How the units are linked:
state | @ ^ & ~
w625 | w589 w175 w113 w723
w38 | w145 w837 w393 w665
w997 | w625 w892 w344 w612
w867 | w732 w184 w22 w50
w549 | w539 w343 w995 w337
w933 | w781 w934 w436 w343
w602 | w710 w204 w745 w764
w475 | w997 w823 w212 w269
w946 | w764 w274 w942 w203
w520 | w637 w580 w337 w979
w910 | w204 w374 w602 w274
w373 | w318 w536 w882 w607
w469 | w929 w819 w329 w159
w732 | w704 w956 w827 w863
w287 | w183 w652 w317 w113
w892 | w175 w269 w625 w712
w536 | w917 w436 w318 w995
w276 | w337 w520 w197 w62
w539 | w837 w197 w38 w56
w679 | w287 w159 w240 w344
w764 | w487 w505 w507 w536
w929 | w240 w679 w64 w652
w445 | w819 w994 w469 w126
w934 | w549 w300 w781 w276
w823 | w892 w286 w997 w426
w145 | w945 w205 w203 w934
w159 | w652 w212 w287 w625
w50 | w863 w533 w715 w469
w487 | w882 w373 w426 w917
w184 | w956 w518 w732 w533
w343 | w197 w276 w539 w637
w296 | w665 w56 w205 w22
w533 | w678 w209 w863 w819
w612 | w723 w712 w476 w204
w712 | w602 w910 w723 w946
w863 | w120 w678 w580 w929
w203 | w536 w945 w373 w781
w995 | w38 w539 w108 w296
w652 | w608 w344 w183 w589
w608 | w445 w113 w209 w804
w300 | w343 w827 w549 w520
w745 | w823 w710 w475 w507
w126 | w212 w475 w159 w892
w426 | w712 w882 w612 w374
w917 | w770 w607 w374 w38
w945 | w436 w933 w536 w549
w269 | w612 w426 w175 w910
w108 | w393 w38 w274 w205
w723 | w745 w602 w881 w942
w665 | w934 w345 w933 w827
w942 | w507 w764 w286 w373
w676 | w159 w126 w679 w997
w205 | w933 w665 w945 w300
w715 | w580 w863 w520 w329
w518 | w50 w317 w956 w209
w781 | w995 w549 w607 w197
w704 | w520 w715 w276 w120
w204 | w942 w946 w710 w505
w436 | w607 w781 w917 w539
w956 | w715 w50 w704 w678
w994 | w676 w804 w819 w475
w317 | w533 w183 w50 w445
w240 | w317 w287 w518 w608
w22 | w827 w732 w300 w715
w505 | w373 w203 w487 w436
w607 | w108 w995 w770 w837
w64 | w518 w240 w184 w183
w580 | w62 w120 w637 w64
w476 | w881 w723 w804 w710
w770 | w274 w108 w946 w145
w209 | w469 w445 w678 w676
w819 | w679 w676 w929 w212
w212 | w344 w997 w652 w175
w344 | w113 w625 w608 w476
w804 | w126 w881 w676 w823
w318 | w374 w917 w910 w108
w678 | w329 w469 w120 w679
w583 | w22 w867 w345 w956
w197 | w296 w337 w837 w583
w286 | w269 w507 w892 w882
w589 | w804 w476 w994 w745
w827 | w276 w704 w343 w580
w329 | w64 w929 w979 w287
w345 | w300 w22 w934 w704
w175 | w476 w612 w589 w602
w637 | w583 w62 w56 w184
w882 | w910 w318 w712 w770
w881 | w475 w745 w126 w286
w62 | w867 w979 w583 w518
w337 | w56 w637 w296 w867
w507 | w426 w487 w269 w318
w979 | w184 w64 w867 w317
w393 | w203 w145 w505 w933
w374 | w946 w770 w204 w393
w183 | w209 w608 w533 w994
w56 | w345 w583 w665 w732
w837 | w205 w296 w145 w345
w710 | w286 w942 w823 w487
w274 | w505 w393 w764 w945
w120 | w979 w329 w62 w240
w113 | w994 w589 w445 w881

In the rows, 499 means zero.

The rows follow the links: the fewer symbols apart two units are, the more alike their rows tend to be.

Row, then unit:
633 539 517 583 601 324 665 42 300 220 232 829 768 775 509 642 652 428 273 437 617 536 453 239 426 378 859 558 711 403 603 413 696 121 642 517 492 515 335 595 260 713 132 474 460 525 436 374 -> w38
285 448 683 524 645 801 499 741 349 730 316 273 401 251 503 649 173 562 547 515 428 231 604 432 347 605 405 255 588 642 612 555 486 736 722 843 222 594 991 666 728 501 621 622 388 848 434 591 -> w979
375 477 700 583 702 700 612 423 208 533 128 500 582 434 518 748 255 511 390 465 496 262 581 252 295 519 651 276 740 577 690 498 634 482 828 859 209 605 889 736 571 644 361 609 356 872 386 516 -> w583
563 526 592 600 658 438 677 91 221 285 143 772 754 700 508 715 530 442 278 437 587 448 496 191 360 405 857 464 772 458 648 433 712 178 745 655 387 553 523 661 331 724 152 517 414 652 404 398 -> w539
702 558 409 541 493 223 604 76 440 173 432 834 727 815 497 516 778 411 332 445 611 685 415 371 534 362 788 671 586 362 511 418 632 115 472 323 652 460 129 467 218 634 183 414 546 326 498 368 -> w917
566 510 320 402 289 388 345 701 812 546 907 397 344 469 491 236 656 509 660 559 471 689 437 798 694 516 249 669 225 451 305 532 326 636 165 182 754 402 205 275 508 309 731 408 634 173 611 526 -> w175
610 537 545 590 619 358 667 62 266 223 198 816 770 762 494 676 607 429 278 430 603 515 468 223 412 387 865 520 731 419 628 409 707 129 676 561 452 531 401 612 274 714 129 494 447 568 429 378 -> w781
614 534 522 587 605 349 671 51 283 215 214 827 766 760 508 657 630 427 275 426 603 537 466 225 421 381 861 542 723 412 612 415 710 122 664 542 475 527 381 594 274 717 129 486 454 541 433 375 -> w995
717 559 367 511 433 198 571 124 528 205 524 801 689 811 496 451 814 422 367 462 604 728 396 441 588 378 731 711 523 345 456 415 591 154 386 255 709 436 60 408 231 581 258 387 576 243 529 375 -> w373
527 498 350 397 304 442 338 778 814 616 899 341 305 413 491 239 594 525 688 557 443 647 453 814 686 550 205 627 215 483 307 542 303 703 187 221 722 404 290 288 558 286 776 430 622 222 604 550 -> w475
415 469 446 402 369 611 330 931 753 754 821 194 240 264 494 312 417 563 728 567 396 507 513 787 606 603 137 503 259 568 362 580 290 847 296 406 573 452 560 371 701 277 866 501 561 397 585 610 -> w994
283 446 623 484 553 801 422 881 491 797 483 192 302 183 508 544 187 581 640 536 389 283 596 576 413 637 262 302 468 651 535 585 392 846 604 734 300 556 931 583 780 403 752 607 425 743 471 640 -> w678
719 560 344 492 390 190 534 189 586 237 601 774 655 790 496 406 834 426 404 474 591 754 394 497 616 379 673 733 469 352 430 436 556 203 330 199 744 419 21 374 245 545 308 376 590 191 545 379 -> w946
610 515 316 405 298 334 380 622 804 493 884 465 388 534 485 240 710 497 625 544 481 722 425 768 707 498 310 698 256 425 307 516 363 561 163 152 781 400 138 267 448 336 665 398 640 139 613 499 -> w745
306 452 696 552 666 780 539 631 289 674 230 357 472 307 513 695 180 549 491 489 442 231 606 359 316 569 497 259 658 622 646 530 544 655 776 868 204 603 982 702 676 555 530 628 365 882 411 569 -> w580
299 444 690 533 649 797 522 680 319 705 277 313 427 273 512 677 175 544 527 506 445 227 606 394 342 590 450 248 618 644 628 544 510 694 752 849 212 599 992 688 700 534 572 623 372 867 422 586 -> w956

Each walk starts at a row. The symbols on each line, taken left to right, move it on to the next unit.
Answer with the unit's row; about right is enough.
start 670 546 290 437 308 250 432 445 744 371 809 600 490 648 483 268 790 463 538 508 535 762 400 685 697 437 439 748 301 378 328 478 421 404 189 126 807 389 40 279 358 411 526 373 639 116 594 442
@ & ^ & ^ ~ ^ -> 718 562 354 498 411 187 554 157 556 226 560 786 667 797 486 422 824 420 389 469 601 744 400 478 608 376 688 726 492 346 431 435 574 189 347 222 730 430 38 372 235 554 289 389 588 212 546 383
@ ~ @ ^ @ ~ @ ~ -> 465 497 662 608 700 565 662 234 187 401 91 656 689 580 503 758 386 474 313 449 549 336 542 189 312 466 782 363 778 519 688 457 691 307 814 775 283 593 721 723 439 711 223 569 372 787 392 450
start 286 442 676 516 629 795 492 763 370 737 346 269 383 236 510 633 169 567 567 515 419 243 613 454 354 604 384 257 576 646 605 552 475 754 711 831 233 590 977 654 732 487 646 623 387 839 435 608
@ ~ @ @ @ -> 289 438 629 492 562 802 437 864 464 792 461 196 318 198 510 566 187 577 622 533 394 271 600 548 410 627 277 286 490 651 538 575 413 830 619 764 297 560 943 596 770 419 737 605 416 756 469 633
~ ^ ^ ~ ~ & -> 597 512 309 400 288 354 364 650 805 519 889 439 380 519 484 235 695 500 635 556 484 720 424 780 702 506 294 693 231 440 303 519 342 585 165 157 770 397 159 263 479 324 685 398 642 149 614 514
start 491 507 638 601 689 530 662 189 192 356 100 692 711 611 504 751 425 467 304 436 565 372 530 184 323 442 818 390 785 497 685 448 696 264 798 743 308 587 669 703 407 719 205 556 390 750 388 432
~ ~ ^ @ & ~ & & -> 336 458 703 562 689 755 574 548 249 614 178 415 521 360 509 727 211 534 447 475 469 229 594 305 303 557 560 257 690 619 676 519 583 580 812 868 195 608 960 728 629 599 464 619 361 884 396 550
^ & ^ @ & @ ^ ^ -> 294 438 691 533 643 791 506 707 336 710 289 290 416 262 509 662 178 556 538 508 430 234 605 413 338 590 427 243 604 644 621 546 498 714 740 847 211 604 995 678 716 516 596 618 369 861 426 587
start 339 457 507 422 427 707 350 959 671 804 720 157 235 202 494 389 307 582 722 566 385 413 550 726 541 628 144 408 317 609 415 593 310 894 408 538 464 494 734 437 749 304 860 538 508 539 547 636
& ^ ^ & ~ & -> 356 446 507 425 420 690 346 962 680 802 734 158 232 211 497 382 327 571 719 565 383 429 554 743 552 624 137 420 311 601 411 585 312 891 390 526 477 485 693 436 750 299 862 531 522 505 550 632
@ & ^ & ^ ~ ^ -> 485 495 371 393 319 501 328 840 804 666 887 275 274 349 486 257 542 543 708 567 431 601 477 810 661 562 176 593 222 505 320 557 295 761 214 284 668 416 370 304 608 279 809 459 604 269 603 580
start 327 457 699 555 679 757 554 573 262 644 198 385 502 340 510 724 201 542 460 474 459 227 603 318 302 561 537 252 692 613 661 532 562 605 803 866 198 608 967 717 642 584 486 620 363 883 406 550
& ~ ~ @ @ ^ ~ ~ -> 462 483 391 399 328 540 327 873 792 693 876 253 255 325 493 275 498 546 720 561 414 571 490 802 648 581 149 557 219 535 333 565 287 788 235 322 644 428 431 321 650 280 834 475 595 306 596 591
~ ^ ^ ~ ~ ~ ^ ~ -> 407 475 691 593 711 643 635 338 184 475 99 574 629 497 515 763 311 490 363 452 523 295 572 211 298 483 722 305 756 557 696 475 662 401 836 828 240 613 831 730 512 675 299 592 357 841 380 486
start 636 546 503 578 587 316 657 40 313 215 256 839 776 780 500 634 666 421 274 437 608 563 459 260 440 379 862 574 698 395 591 415 698 116 629 491 506 517 314 574 253 702 132 466 467 497 446 374
@ ~ ~ @ ~ @ -> 343 468 704 569 701 735 585 521 239 594 162 431 531 369 505 733 225 522 440 471 473 242 594 293 293 550 586 263 704 605 673 524 591 551 813 874 199 618 939 730 618 612 437 621 354 879 392 540
^ & ^ ^ & @ ^ ~ -> 286 435 614 472 540 789 420 893 505 805 515 182 293 189 503 526 196 576 651 537 383 298 602 583 434 626 242 302 449 644 522 583 388 852 581 724 308 554 917 576 779 393 769 595 438 729 480 635
start 644 535 495 581 573 296 651 36 323 200 278 837 765 792 493 624 687 423 279 437 623 588 443 271 453 370 851 581 693 388 588 417 684 117 600 476 527 504 287 562 256 696 128 460 481 470 447 376
& ~ @ @ @ & -> 696 555 428 551 503 222 627 67 430 190 406 846 742 812 491 526 769 415 309 451 625 667 417 353 525 362 804 654 603 363 513 421 642 115 478 346 633 461 150 475 222 643 175 422 540 341 491 361
^ & @ @ @ -> 708 557 385 533 446 200 579 112 501 201 505 820 701 816 493 469 804 417 356 457 606 713 404 421 571 369 739 701 531 361 473 427 607 153 408 262 694 444 73 425 221 594 234 402 571 256 520 370
start 701 562 392 530 466 211 592 95 487 192 472 823 715 818 494 477 796 414 346 455 611 711 411 399 563 366 761 687 556 350 478 415 609 143 430 288 687 451 85 432 226 607 217 401 559 277 517 368
~ & & ~ ^ ^ ^ -> 502 511 630 606 684 507 672 167 189 340 108 711 719 638 507 746 452 467 304 434 562 385 522 184 333 436 829 393 777 497 690 441 700 240 790 724 312 582 641 701 394 717 187 544 393 734 397 433
@ ^ & ^ ~ -> 351 468 699 574 694 717 594 482 228 573 156 456 554 395 513 743 226 522 420 467 485 235 596 275 301 543 613 265 718 596 679 506 608 526 824 868 201 614 927 729 607 626 413 617 350 885 394 536
